Here is a tiny trained network, its code and every weight. The questions are about switching its units off for an input and a class, where a switched-off unit gives its printed mean instead of its output.

import numpy as np


def w(rows, s, z=0):
    codes = np.array(rows[::2]) - 128.0
    scale = np.full(codes.shape[1], s)
    scale[-1] = z or s
    return codes * scale


def f(y):
    return np.maximum(y, 0)


def log_softmax(a):
    a = a - a.max(-1, keepdims=True)
    return a - np.log(np.exp(a).sum(-1, keepdims=True))


def net(x, mask):
    res = np.array(x, float).reshape(1, 7) / 4 @ E
    y = f(res @ A[0][:, :-1].T + A[0][:, -1])
    res = res + np.where(mask, y, B[0][:, -1]) @ B[0][:, :-1]
    return log_softmax(res[-1] @ U[:, :-1].T + U[:, -1])


A, B = {}, {}
E = w([
[123,132,130,132,121,136,131,141,134,131,144],'x0',
[165,74,97,140,109,184,207,118,125,182,124],'x1',
[115,125,121,106,115,117,136,129,143,135,141],'x2',
[207,180,136,128,120,70,201,149,109,88,136],'x3',
[212,97,182,125,141,112,89,69,132,151,170],'x4',
[176,76,190,82,100,109,113,202,171,144,47],'x5',
[95,105,114,110,30,130,113,132,5,118,146],'x6',
],0.014)
A[0] = w([
[139,157,49,139,201,149,125,82,163,114,184,83],'neuron 1',
[172,68,57,148,133,191,255,84,148,174,151,40],'neuron 2',
[75,232,178,121,161,61,55,118,160,48,181,1],'neuron 3',
[190,207,120,126,163,45,231,120,106,82,149,53],'neuron 4',
[86,193,51,150,160,149,166,139,212,106,43,75],'neuron 5',
[36,83,134,142,168,183,53,50,131,163,106,23],'neuron 6',
[207,82,161,135,165,108,80,67,149,160,231,109],'neuron 7',
[182,176,149,146,195,159,118,75,244,138,181,13],'neuron 8',
[94,144,109,166,84,117,116,91,54,137,179,103],'neuron 9',
[94,152,71,142,112,138,147,123,148,111,92,31],'neuron 10',
[113,165,72,138,163,132,166,100,86,121,199,69],'neuron 11',
[95,111,112,118,144,183,93,105,209,143,124,69],'neuron 12',
],0.0096,0.004)
B[0] = w([
[232,63,161,65,103,105,136,201,170,167,52,212],'neuron 1',
[65,216,139,174,196,109,15,50,115,207,82,241],'neuron 2',
[61,197,150,148,183,121,67,42,127,201,75,254],'neuron 3',
[98,79,188,225,16,146,191,126,174,180,220,234],'neuron 4',
[154,170,49,16,133,185,132,147,90,49,149,224],'neuron 5',
[132,145,178,215,80,92,205,141,187,112,227,240],'neuron 6',
[51,159,70,108,235,128,170,254,33,62,136,237],'neuron 7',
[166,70,87,62,65,152,107,70,79,79,128,235],'neuron 8',
[206,47,98,89,116,150,67,134,175,74,76,239],'neuron 9',
[121,159,92,126,187,83,170,183,95,125,145,167],'neuron 10',
[123,71,196,110,131,79,114,230,102,125,109,220],'neuron 11',
[145,140,153,203,67,158,161,100,185,101,140,197],'neuron 12',
],0.0088,0.013)
U = w([
[105,145,162,202,82,146,186,138,194,118,222,99],'0',
[71,211,145,135,173,132,48,95,134,202,58,94],'1',
[150,105,81,50,59,175,92,101,84,47,126,247],'2',
[47,180,64,88,154,162,171,211,32,49,158,78],'3',
[177,75,209,77,151,115,119,231,240,133,2,119],'4',
],0.0099,0.011)

Each question gives the input, the list of numbers given to net, and the class t.
The units are the neurons (one row each of A and B). Each row of codes is followed by its name. A weight is (code - 128) times the scale printed after its matrix; where a second scale follows, it is the last column's (A, B and U).
mask holds one flag per neuron, in row order. A switched-off neuron (its flag False) gives its mean, the last column of its row in B, instead of its output. The means were averaged over made-up inputs and are rounded, as every weight is.
A unit's drop is (log p(t) with every unit on - log p(t) with that unit switched off) / (log p(t) with every unit on - log p(t) with every unit switched off).
The circuit of an input: a set's keep is (log p(t) with only the set's units on - log p(t) with every unit switched off) / (log p(t) with every unit on - log p(t) with every unit switched off). Starting from all 12 units, units are removed one at a time, each time the one whose removal leaves the highest keep (on an exact tie, the one counted first), for as long as the keep stays at least 0.8.
units of the circuit, in order: the units of the circuit, biggest drop first
top k neurons: the k neurons with the biggest drops, biggest first
drop of u: that unit's drop, to one decimal
input [8,-4,4,1,8,-7,-8], class 2: top 2 neurons	(neuron 8; neuron 1)
input [2,7,-8,7,-6,0,5], class 0: units of the circuit, in order	(neuron 4)
input [-1,-3,-1,-7,-5,-2,-5], class 0: top 3 neurons	(neuron 6; neuron 12; neuron 7)
input [1,0,4,6,-5,-1,7], class 2: top 2 neurons	(neuron 6; neuron 9)
input [7,-3,-7,6,-7,6,-8], class 2: top 2 neurons	(neuron 5; neuron 7)
input [6,5,0,5,7,7,-5], class 3: units of the circuit, in order	(neuron 7; neuron 1)
input [8,8,-3,1,-8,5,-1], class 1: top 2 neurons	(neuron 2; neuron 7)
input [0,7,-4,-2,1,6,-7], class 1: top 2 neurons	(neuron 2; neuron 9)
input [0,7,1,8,8,4,-3], class 0: top 3 neurons	(neuron 4; neuron 5; neuron 3)
input [2,-3,-6,1,-3,-6,5], class 4: units of the circuit, in order	(neuron 11; neuron 9; neuron 8)
input [4,1,-6,8,4,-6,8], class 0: top 4 neurons	(neuron 4; neuron 8; neuron 5; neuron 1)
input [7,3,4,6,-3,3,-8], class 2: top 3 neurons	(neuron 5; neuron 8; neuron 6)
input [-5,-3,-6,-5,7,-1,0], class 3: top 2 neurons	(neuron 7; neuron 4)
input [-1,3,-4,-4,3,-3,-7], class 2: units of the circuit, in order	(neuron 8)
input [-2,-1,-2,2,-6,-8,1], class 4: units of the circuit, in order	(neuron 1; neuron 11)
input [1,7,2,1,-1,2,3], class 1: drop of neuron 2	0.2
input [-5,7,-1,3,4,-2,7], class 1: drop of neuron 8	0.2
input [-2,0,-8,5,-7,-3,-8], class 2: drop of neuron 1	0.3
